(in the rows, 128 means zero)
Each row is followed by its class.
[128 145 130 138 112 141 149 168 104 155 149 133 139 155 128 129 157 118
 114 145 122 108 130 134 124 109 126 131 167 132 157 120] => Vezu
[131 143 130 132 107 129 156 104 108 111  93 129 124 107  79 134 136 144
 145  83 147 109 133 141 112 133 146 128 142 125 138 137] => Fila
[127 125 133 134 146 126 118  84 139 131 108 125 131 136 143 124 118  86
 135 141 124 128 119 105 134 146 134 130 120 119 103 117] => Vezu
[124 137 137 134 123 128 127 189 105 163 167 126 133 148 143 126  81 121
 112 157 119 126 132 119 139 104 107 129 124  96 152 147] => Vezu
[133 116 136 119 123 133 121 114 149 105  81 126 122 112 136 125 200 132
 163  98 144 142 130 130 125 156 135 132 137 148 112 114] => Rika
[125 124 114 122 132 129 122  80 152 108 107 128 129 126 130 124 186 128
 155  90 137 140 125 153 121 137 148 124 136 170 133  98] => Rika
[128 123 118 115 122 131 128  73 148 100  92 127 124 113 119 126 211 157
 156  82 151 135 128 148 124 150 141 123 127 158 133 116] => Rika
[124 137 112 120 122 119 132  77 143  97  98 123 122 114  96 130  50  92
 151  68 151 146 133 145 128 128 137 123 101 140 133 107] => Rika
[132 122 127 131 137 131 133 181 116 152 154 129 131 107 118 128 143 151
 114 157 112 114 133 122 124 125 115 124 131 121 138 147] => Vezu
[128 127 135 118 110 135 134 116 131 105  97 125 119 115 122 130 198 161
 156  85 153 129 131 149 123 140 139 132 141 147 134 122] => Rika
[125 145 116 137 122 135 143 130 130 125 129 135 135 158 123 135 133  92
 126 115 118 129 124 147 116 115 130 131 175 162 151  85] => Fila
[125 138 117 145 144 125 134 112 111 160 150 134 135 142 121 123  86  89
 110 156 109 114 127 113 126 112 123 129 131 119 133 121] => Vezu
[133 108 116 121 142 130 122 202 133 149 166 130 131 116 127 131 167 179
 105 140 115 130 139 142 116 104 112 119 130 144 157 129] => Vezu
[131 127 141 125 110 132 126 146 125 114 114 129 122 127 137 131 152 156
 129 115 140 133 128 138 130 114 131 133 131 125 136 139] => Rika
[130 119 123 121 120 151 141 147 134 139 124 124 137 137 141 127 252 163
 139 115 134 124 136 153 115 133 132 126 172 173 161 100] => Fila
[131 131 139 132 117 138 138 200 107 156 147 131 130 130 134 135 182 132
 116 144 121 115 135 122 122 123 121 134 161 127 142 124] => Vezu
[128 147 102 132 140 112 150  29 129  95  79 128 121  79  36 132   4  71
 138  78 131 118 124 106 111 143 135 123 106 130 101 122] => Rika
[140  96 155 109 115 127 125 220 112 123 112 124 109  74 132 137 199 201
 142 115 149 130 146 113 121 153 116 131 119 110 117 167] => Rika
[136 141 112 130 132 116 153 127 114 127 129 127 125 104  64 136  44 107
 120 108 124 114 132 123 110 116 123 124 133 131 138 123] => Vezu
[130 122 123 118 126 128 129 132 138 113 105 127 124 119 116 128 164 133
 150  98 142 137 134 128 125 139 127 125 129 142 129 121] => Rika
[131 121 127 127 136 137 129 145 130 139 139 129 131 131 138 127 192 151
 126 133 121 122 128 138 122 127 123 120 146 150 140 115] => Vezu
[114 143 115 140 140 126 127 116 129 152 158 136 146 170 135 124  69  70
 116 137 108 137 119 134 132 100 122 131 142 131 151 100] => Vezu
[140 139 110 124 128 124 161 113 124 106  94 123 118  70  34 140  94 121
 136  74 129 108 128 120  97 134 130 122 142 141 127 110] => Rika
[133 105 126 111 131 133 112 104 156  99  94 127 115 102 140 127 244 163
 148 108 143 140 131 133 120 162 135 125 122 154 108 122] => Rika
[124 110 108 119 153 129 109 194 146 159 186 128 140 146 164 123 192 157
 107 158 110 149 132 149 134 107 110 119 131 157 163 110] => Vezu
[127 129 125 127 114 143 143 170 116 147 144 127 137 148 128 129 247 156
 126 132 130 114 133 153 119 115 127 129 173 157 172 113] => Fila
[129 123 140 120 108 135 138 140 124 120  90 129 126 116 130 125 228 140
 163  90 153 128 136 140 120 146 136 130 150 142 138 116] => Rika
[149 108 149 110 107 133 127 235 126 123 114 126 115  92 143 135 204 180
 148 101 156 143 146 132 128 136 124 133 134 121 136 148] => Rika
[129 126 133 126 130 121 134 252 107 155 179 126 134 119 118 133  34 141
 107 136 125 134 139 120 135  91 107 128 122  96 156 147] => Vezu
[121 124 126 123 102 151 142 158 123 150 134 131 138 156 148 124 252 166
 145 104 140 122 134 173 117 115 129 126 186 173 190  81] => Fila
[119 126 105 110 138 116 107 126 166 109 132 124 129 140 149 128 103 100
 140  82 132 181 127 163 131 110 124 124 126 164 145  71] => Rika
[145 123 139 136 128 150 130 150 122 141 119 129 140 145 149 130 252 150
 125 165 117 103 127 123 117 147 128 134 172 153 125 114] => Fila
